Below is a small trained network, with its code and all its weights. Each question gives an input and a class and asks what happens when units are switched off, that is, made to give their printed mean instead of their output.

import numpy as np


def w(rows, s, z=0):
    codes = np.array(rows[::2]) - 128.0
    scale = np.full(codes.shape[1], s)
    scale[-1] = z or s
    return codes * scale


def norm(h):
    return h / np.sqrt((h * h).mean(-1, keepdims=True) + 1e-5)


def f(y):
    return np.maximum(y, 0)


def log_softmax(a):
    a = a - a.max(-1, keepdims=True)
    return a - np.log(np.exp(a).sum(-1, keepdims=True))


def net(x, mask):
    res = np.array(x, float).reshape(1, 4) / 4 @ E
    u = 0
    for l in range(2):
        y = f(norm(res) @ A[l][:, :-1].T + A[l][:, -1])
        res = res + np.where(mask[u : u + 12], y, B[l][:, -1]) @ B[l][:, :-1]
        u += 12
    return log_softmax(norm(res)[-1] @ U[:, :-1].T + U[:, -1])


A, B = {}, {}
E = w([
[127,165,159,120,122,172,38,99,84,121,123,86],'x0',
[129,85,183,104,164,158,144,185,80,188,2,96],'x1',
[101,72,127,76,186,145,103,104,135,128,175,195],'x2',
[74,180,124,110,91,122,140,152,79,151,139,156],'x3',
],0.0071)
A[0] = w([
[71,97,160,151,134,57,173,132,120,111,103,154,60],'0.n0',
[88,23,138,5,203,176,108,108,114,208,116,196,96],'0.n1',
[165,66,82,144,164,91,214,218,162,177,131,147,121],'0.n2',
[26,160,144,49,67,122,169,221,2,236,106,190,110],'0.n3',
[215,59,130,139,216,186,130,111,220,118,60,81,105],'0.n4',
[125,129,210,103,151,184,6,70,44,126,72,55,81],'0.n5',
[171,160,178,159,108,130,146,179,110,108,107,82,99],'0.n6',
[226,55,137,152,181,182,126,143,166,88,78,91,95],'0.n7',
[117,83,110,137,167,116,243,201,171,153,99,142,81],'0.n8',
[136,104,192,94,209,127,129,164,100,209,53,141,63],'0.n9',
[138,139,86,161,120,107,188,158,114,143,64,39,116],'0.n10',
[104,151,141,136,105,128,164,134,106,148,116,137,1],'0.n11',
],0.0084,0.009)
B[0] = w([
[129,164,150,99,97,126,82,56,102,219,191,203,145],'0.n0',
[240,191,252,152,236,81,172,216,190,90,120,128,254],'0.n1',
[173,84,177,61,57,236,44,108,77,116,106,112,226],'0.n2',
[97,111,61,218,140,40,53,79,69,22,72,135,248],'0.n3',
[89,194,102,214,86,59,116,110,37,64,83,148,232],'0.n4',
[148,83,128,46,21,202,98,173,54,211,141,234,253],'0.n5',
[172,168,210,137,204,117,125,216,184,85,164,87,181],'0.n6',
[62,124,55,167,177,23,75,75,81,37,61,155,210],'0.n7',
[100,149,138,48,18,171,77,198,28,249,139,199,210],'0.n8',
[20,77,37,98,175,171,195,71,189,209,221,2,225],'0.n9',
[159,212,206,116,200,73,136,207,212,138,143,133,210],'0.n10',
[125,98,145,201,134,125,185,119,110,119,126,155,129],'0.n11',
],0.0078,0.0092)
A[1] = w([
[106,127,72,30,35,81,184,79,166,118,78,147,45],'1.n0',
[87,122,182,106,160,135,148,108,77,181,37,56,49],'1.n1',
[165,136,76,38,68,228,219,135,67,138,116,95,50],'1.n2',
[79,80,101,93,172,165,144,150,104,125,107,26,3],'1.n3',
[159,72,130,55,55,150,168,149,92,204,119,195,58],'1.n4',
[110,171,36,109,120,211,204,42,222,105,163,87,68],'1.n5',
[46,87,2,72,187,104,189,188,153,199,128,81,46],'1.n6',
[74,171,204,154,155,73,111,198,147,174,137,110,144],'1.n7',
[127,85,92,189,88,108,111,51,113,61,62,123,82],'1.n8',
[147,179,117,163,52,113,166,182,159,156,68,39,92],'1.n9',
[141,175,181,119,202,133,149,223,194,131,168,98,143],'1.n10',
[52,80,65,181,117,6,127,94,75,50,122,105,74],'1.n11',
],0.0091,0.0059)
B[1] = w([
[95,161,144,208,99,44,62,177,70,221,206,197,138],'1.n0',
[119,61,33,224,36,129,94,106,153,169,159,104,180],'1.n1',
[49,106,130,120,17,210,127,71,90,135,81,140,151],'1.n2',
[100,80,101,179,73,92,210,112,225,211,162,105,141],'1.n3',
[117,248,140,78,56,243,104,47,99,168,208,130,200],'1.n4',
[76,71,126,193,120,123,244,136,193,255,46,40,162],'1.n5',
[26,139,142,169,27,217,176,15,214,110,174,7,144],'1.n6',
[133,119,116,106,145,140,181,66,215,99,198,139,252],'1.n7',
[17,101,176,174,145,69,98,69,107,125,107,200,183],'1.n8',
[229,89,113,113,207,137,122,193,116,121,162,214,168],'1.n9',
[210,190,223,96,112,89,184,163,209,100,150,84,213],'1.n10',
[22,112,137,93,181,156,122,22,85,69,29,134,254],'1.n11',
],0.0099,0.0086)
U = w([
[84,122,80,203,177,45,38,88,54,36,88,218,125],'0',
[162,141,144,81,54,178,60,153,46,203,180,203,124],'1',
[196,154,211,147,219,79,173,194,201,89,145,174,111],'2',
[59,70,56,200,101,95,179,84,176,203,161,69,133],'3',
[87,170,204,106,118,127,135,80,112,97,112,127,198],'4',
[233,32,16,23,162,239,239,204,29,52,4,14,11],'5',
[202,29,21,29,185,253,228,208,39,62,36,27,11],'6',
[225,17,7,35,143,198,240,212,21,49,47,22,11],'7',
],0.013,0.012)

Each question gives the input, the list of numbers given to net, and the class t.
The units are the neurons (one row each of A and B). Each row of codes is followed by its name. A weight is (code - 128) times the scale printed after its matrix; where a second scale follows, it is the last column's (A, B and U).
mask holds one flag per neuron, layer by layer. A switched-off neuron (its flag False) gives its mean, the last column of its row in B, instead of its output. The means were averaged over made-up inputs and are rounded, as every weight is.
A unit's drop is (log p(t) with every unit on - log p(t) with that unit switched off) / (log p(t) with every unit on - log p(t) with every unit switched off).
The circuit of an input: a set's keep is (log p(t) with only the set's units on - log p(t) with every unit switched off) / (log p(t) with every unit on - log p(t) with every unit switched off). Starting from the 12 units with the biggest drops (on a tie, the unit counted first), units are removed one at a time, each time the one whose removal leaves the highest keep (on an exact tie, the one counted first), for as long as the keep stays at least 0.8.
units of the circuit, in order: the units of the circuit, biggest drop first
most important unit: the unit with the biggest drop
k most important neurons: the k neurons with the biggest drops, biggest first
top k neurons in layer l: the k neurons of layer l with the biggest drops, biggest first
input [-7,3,-4,3], class 1: most important neuron => (0.n8)
input [-7,7,7,5], class 1: 4 most important neurons => (0.n8; 0.n2; 0.n10; 0.n0)
input [-8,2,7,-5], class 1: 3 most important neurons => (0.n8; 0.n2; 0.n10)
input [-1,6,-5,-4], class 3: top 4 neurons in layer 0 => (0.n9; 0.n1; 0.n3; 0.n7)
input [2,-7,1,-6], class 3: top 4 neurons in layer 0 => (0.n1; 0.n3; 0.n7; 0.n4)
input [-6,7,5,-3], class 3: 4 most important neurons => (0.n9; 0.n5; 1.n1; 0.n7)
input [-7,4,-8,-4], class 2: top 3 neurons in layer 0 => (0.n10; 0.n6; 0.n5)
input [-7,-1,-7,-8], class 0: 3 most important neurons => (0.n7; 0.n1; 0.n4)
input [-4,3,3,-7], class 0: 2 most important neurons => (0.n7; 0.n4)
input [3,6,-4,-3], class 3: 2 most important neurons => (0.n9; 0.n1)
input [6,0,7,7], class 0: 2 most important neurons => (0.n3; 0.n10)
input [6,8,-7,-8], class 0: 3 most important neurons => (0.n4; 0.n7; 0.n1)
input [6,-6,-2,5], class 1: top 3 neurons in layer 0 => (0.n9; 0.n3; 0.n7)
input [-4,6,6,8], class 0: units of the circuit, in order => (0.n3)
input [5,2,-7,1], class 2: 2 most important neurons => (0.n6; 0.n10)
input [-1,8,-6,-6], class 3: top 2 neurons in layer 0 => (0.n9; 0.n1)
input [2,1,-6,6], class 0: 2 most important neurons => (0.n3; 0.n1)
input [8,-8,7,0], class 1: top 3 neurons in layer 1 => (1.n11; 1.n7; 1.n8)
input [1,2,-3,4], class 0: 2 most important neurons => (0.n3; 0.n1)
input [-2,3,8,6], class 2: most important unit => 0.n1
input [1,-7,-6,3], class 3: top 2 neurons in layer 0 => (0.n1; 0.n4)
input [3,-6,-5,-1], class 3: top 2 neurons in layer 0 => (0.n1; 0.n4)
input [7,1,-7,0], class 1: top 2 neurons in layer 0 => (0.n5; 0.n1)
input [-7,4,-8,-2], class 2: 3 most important neurons => (0.n10; 0.n6; 0.n5)
input [-4,6,-8,-6], class 2: top 3 neurons in layer 0 => (0.n10; 0.n6; 0.n3)
